Below is a small trained network, with its code and all its weights. Each question gives an input and a target symbol and asks what happens when units are switched off, that is, made to give their printed mean instead of their output.

import numpy as np


def w(rows, s, z=0):
    codes = np.array(rows[::2]) - 128.0
    scale = np.full(codes.shape[1], s)
    scale[-1] = z or s
    return codes * scale


def norm(h):
    return h / np.sqrt((h * h).mean(-1, keepdims=True) + 1e-5)


def f(y):
    return np.maximum(y, 0)


def softmax(a):
    e = np.exp(a - a.max(-1, keepdims=True))
    return e / e.sum(-1, keepdims=True)


def log_softmax(a):
    a = a - a.max(-1, keepdims=True)
    return a - np.log(np.exp(a).sum(-1, keepdims=True))


def net(x, mask):
    ids = ['ΔΘΛΞαεζημπσψ'.index(c) for c in x.split()]
    T = len(ids)
    res = E[ids] + P[:T]
    r = norm(res)
    for j in range(2):
        rows = slice(2 * j, 2 * j + 2)
        q, k, v = (r @ M[0][rows].T for M in (Q, K, V))
        z = softmax(np.where(np.tri(T) > 0, q @ k.T / 2**0.5, -1e9)) @ v
        o = O[0][rows]
        res = res + np.where(mask[j], z, o[:, -1]) @ o[:, :-1]
    y = f(norm(res) @ A[0][:, :-1].T + A[0][:, -1])
    res = res + np.where(mask[2:6], y, B[0][:, -1]) @ B[0][:, :-1]
    return log_softmax(norm(res)[-1] @ U[:, :-1].T + U[:, -1])


Q, K, V, O, A, B = {}, {}, {}, {}, {}, {}
E = w([
[131,107,75,53,129,179,144],'Δ',
[127,125,226,190,90,113,152],'Θ',
[152,170,92,101,136,185,93],'Λ',
[123,55,78,140,23,179,172],'Ξ',
[147,231,173,95,191,89,125],'α',
[59,103,114,92,73,174,125],'ε',
[171,96,119,120,133,118,195],'ζ',
[104,222,255,159,254,155,117],'η',
[126,121,73,138,134,188,109],'μ',
[183,203,97,115,175,183,107],'π',
[158,81,142,121,77,150,132],'σ',
[140,179,142,77,232,227,98],'ψ',
],0.0083)
P = w([
[106,127,130,156,129,71,118],'0',
[95,245,95,182,29,249,239],'1',
[126,54,118,153,150,150,72],'2',
[162,118,122,114,94,99,96],'3',
[103,216,121,162,45,239,232],'4',
[139,49,139,148,152,153,79],'5',
[169,109,131,97,82,104,102],'6',
[108,196,147,147,41,238,238],'7',
[146,44,163,142,162,160,81],'8',
[182,104,146,80,77,113,107],'9',
[115,183,176,129,44,225,246],'10',
[157,45,191,127,169,160,87],'11',
[199,106,149,63,72,113,107],'12',
[105,209,151,153,31,254,248],'13',
],0.0086)
Q[0] = w([
[78,181,170,139,111,163,198],'head 0',
[153,112,120,148,114,205,161],'head 0',
[106,112,164,173,160,222,156],'head 1',
[66,241,95,113,63,101,250],'head 1',
],0.015)
K[0] = w([
[34,183,49,194,126,42,176],'head 0',
[41,95,169,186,174,144,187],'head 0',
[38,90,184,65,172,45,194],'head 1',
[97,172,1,229,148,31,77],'head 1',
],0.0092)
V[0] = w([
[78,125,104,207,169,204,189],'head 0',
[167,171,189,99,80,231,231],'head 0',
[178,103,57,100,187,107,219],'head 1',
[255,93,158,198,137,140,179],'head 1',
],0.0069)
O[0] = w([
[140,222,67,162,163,28,122,252],'head 0',
[23,124,104,168,148,106,81,122],'head 0',
[150,68,44,42,254,158,254,128],'head 1',
[173,129,67,244,74,116,199,60],'head 1',
],0.0087,0.0036)
A[0] = w([
[132,69,162,53,136,41,60,143],'neuron 0',
[86,88,102,96,111,93,61,254],'neuron 1',
[59,231,54,153,157,253,124,187],'neuron 2',
[8,249,139,147,51,187,110,14],'neuron 3',
],0.0074,0.0059)
B[0] = w([
[117,51,51,164,127,88,142,169],'neuron 0',
[80,185,93,101,138,165,129,231],'neuron 1',
[92,98,207,121,83,111,180,254],'neuron 2',
[255,75,61,106,199,89,63,189],'neuron 3',
],0.0098,0.0075)
U = w([
[140,78,105,111,193,217,193,166],'Δ',
[124,144,147,218,93,64,116,175],'Θ',
[169,152,173,42,107,178,43,37],'Λ',
[75,149,115,151,82,75,199,77],'Ξ',
[148,26,193,69,96,85,118,103],'α',
[98,117,115,124,174,127,13,172],'ε',
[203,43,110,183,153,83,208,129],'ζ',
[120,182,165,182,184,118,100,254],'η',
[255,152,68,118,134,97,104,106],'μ',
[182,211,192,88,93,143,201,84],'π',
[173,53,152,208,61,161,118,131],'σ',
[10,158,192,110,153,179,169,125],'ψ',
],0.013,0.0065)

Each question gives the input, a string of symbols that net reads in full, and the target symbol t.
The units are the heads (2 rows each of Q, K, V and O) and the neurons (one row each of A and B). Each row of codes is followed by its name. A weight is (code - 128) times the scale printed after its matrix; where a second scale follows, it is the last column's (O, A, B and U).
mask holds one flag per unit, heads first, then neurons. A switched-off unit (its flag False) gives its mean, the last column of its rows in O or B, instead of its output. The means were averaged over made-up inputs and are rounded, as every weight is.
A unit's drop is (log p(t) with every unit on - log p(t) with that unit switched off) / (log p(t) with every unit on - log p(t) with every unit switched off).
The circuit of an input: a set's keep is (log p(t) with only the set's units on - log p(t) with every unit switched off) / (log p(t) with every unit on - log p(t) with every unit switched off). Starting from all 6 units, units are removed one at a time, each time the one whose removal leaves the highest keep (on an exact tie, the one counted first), for as long as the keep stays at least 0.8.
units of the circuit, in order: the units of the circuit, biggest drop first
unit that matters most: the unit with the biggest drop
k most important neurons: the k neurons with the biggest drops, biggest first
which heads matter: for each layer, one digit per head in row order, 1 if its drop is at least 0.15 and else 0, layers parted by /
drop when u is switched off: that unit's drop, to one decimal
input μ σ Ξ Θ Λ μ μ μ ζ Δ α μ Λ ε, target π: which heads matter => 10
input Ξ μ σ μ ε, target ζ: units of the circuit, in order => [neuron 3; neuron 2]
input σ Δ ζ Δ μ Λ Λ Λ, target Θ: units of the circuit, in order => [head 0; head 1]
input μ ε μ ζ μ ζ Δ μ ζ α, target α: units of the circuit, in order => [head 0]
input ζ μ ε σ μ ε μ ζ σ μ μ μ, target σ: units of the circuit, in order => [head 1; neuron 3]
input ψ α Δ Δ ε ζ ε π Δ Δ Λ, target ε: units of the circuit, in order => [head 0; neuron 3]
input μ α μ Λ, target Λ: units of the circuit, in order => [head 0; neuron 3; neuron 2]
input ζ μ μ ε Δ μ μ Δ μ μ ε, target Δ: which heads matter => 01
input ε μ ε Λ Ξ Λ η Δ Δ π ζ, target Λ: which heads matter => 01
input Δ Λ Δ η Λ μ σ α σ μ Δ μ Δ Δ, target ψ: 2 most important neurons => [neuron 2; neuron 3]
input μ μ Δ μ ζ Ξ μ, target ζ: which heads matter => 01
input Λ σ Δ ε, target ε: units of the circuit, in order => [head 1; neuron 2]
input Δ Δ η μ μ Θ Δ ζ, target ψ: units of the circuit, in order => [head 1; head 0; neuron 3]
input μ σ η μ Δ μ Ξ Ξ Δ ε ψ, target π: units of the circuit, in order => [head 0]
input μ Δ α μ, target Δ: units of the circuit, in order => [head 0; head 1]
input ε ε μ α ε η μ Λ Δ Δ μ Δ π ε, target Λ: units of the circuit, in order => [head 1; neuron 3]
input Δ ε μ Λ Δ μ ζ σ η μ Λ, target ψ: units of the circuit, in order => [head 0; neuron 2]
input μ μ α Δ μ μ Λ μ Λ, target Δ: units of the circuit, in order => [head 1; neuron 3]
input Λ α ε π Δ σ σ Λ μ μ Λ μ Δ Λ, target ε: units of the circuit, in order => [neuron 3; head 0]
input Δ ε ε ε ψ μ, target ψ: which heads matter => 00
input α α μ Θ Δ, target α: unit that matters most => neuron 2
input ε μ Λ Δ, target Δ: units of the circuit, in order => [head 0; neuron 3; neuron 2]
input μ Δ μ μ Δ μ ε ψ μ ε ψ σ, target σ: which heads matter => 01
input ζ Λ Δ Δ μ σ Δ μ Θ, target Θ: which heads matter => 01
input π ε α μ π Λ Δ μ, target Ξ: which heads matter => 11
input μ ε μ μ σ ε π, target π: 2 most important neurons => [neuron 3; neuron 0]
input σ Ξ μ μ μ Λ μ ε, target Θ: 2 most important neurons => [neuron 3; neuron 2]
input Δ ζ Λ μ μ σ μ μ σ ψ, target ψ: unit that matters most => head 0
input η σ Λ μ Δ ψ Λ μ μ μ μ, target μ: drop when head 1 is switched off => 0.7
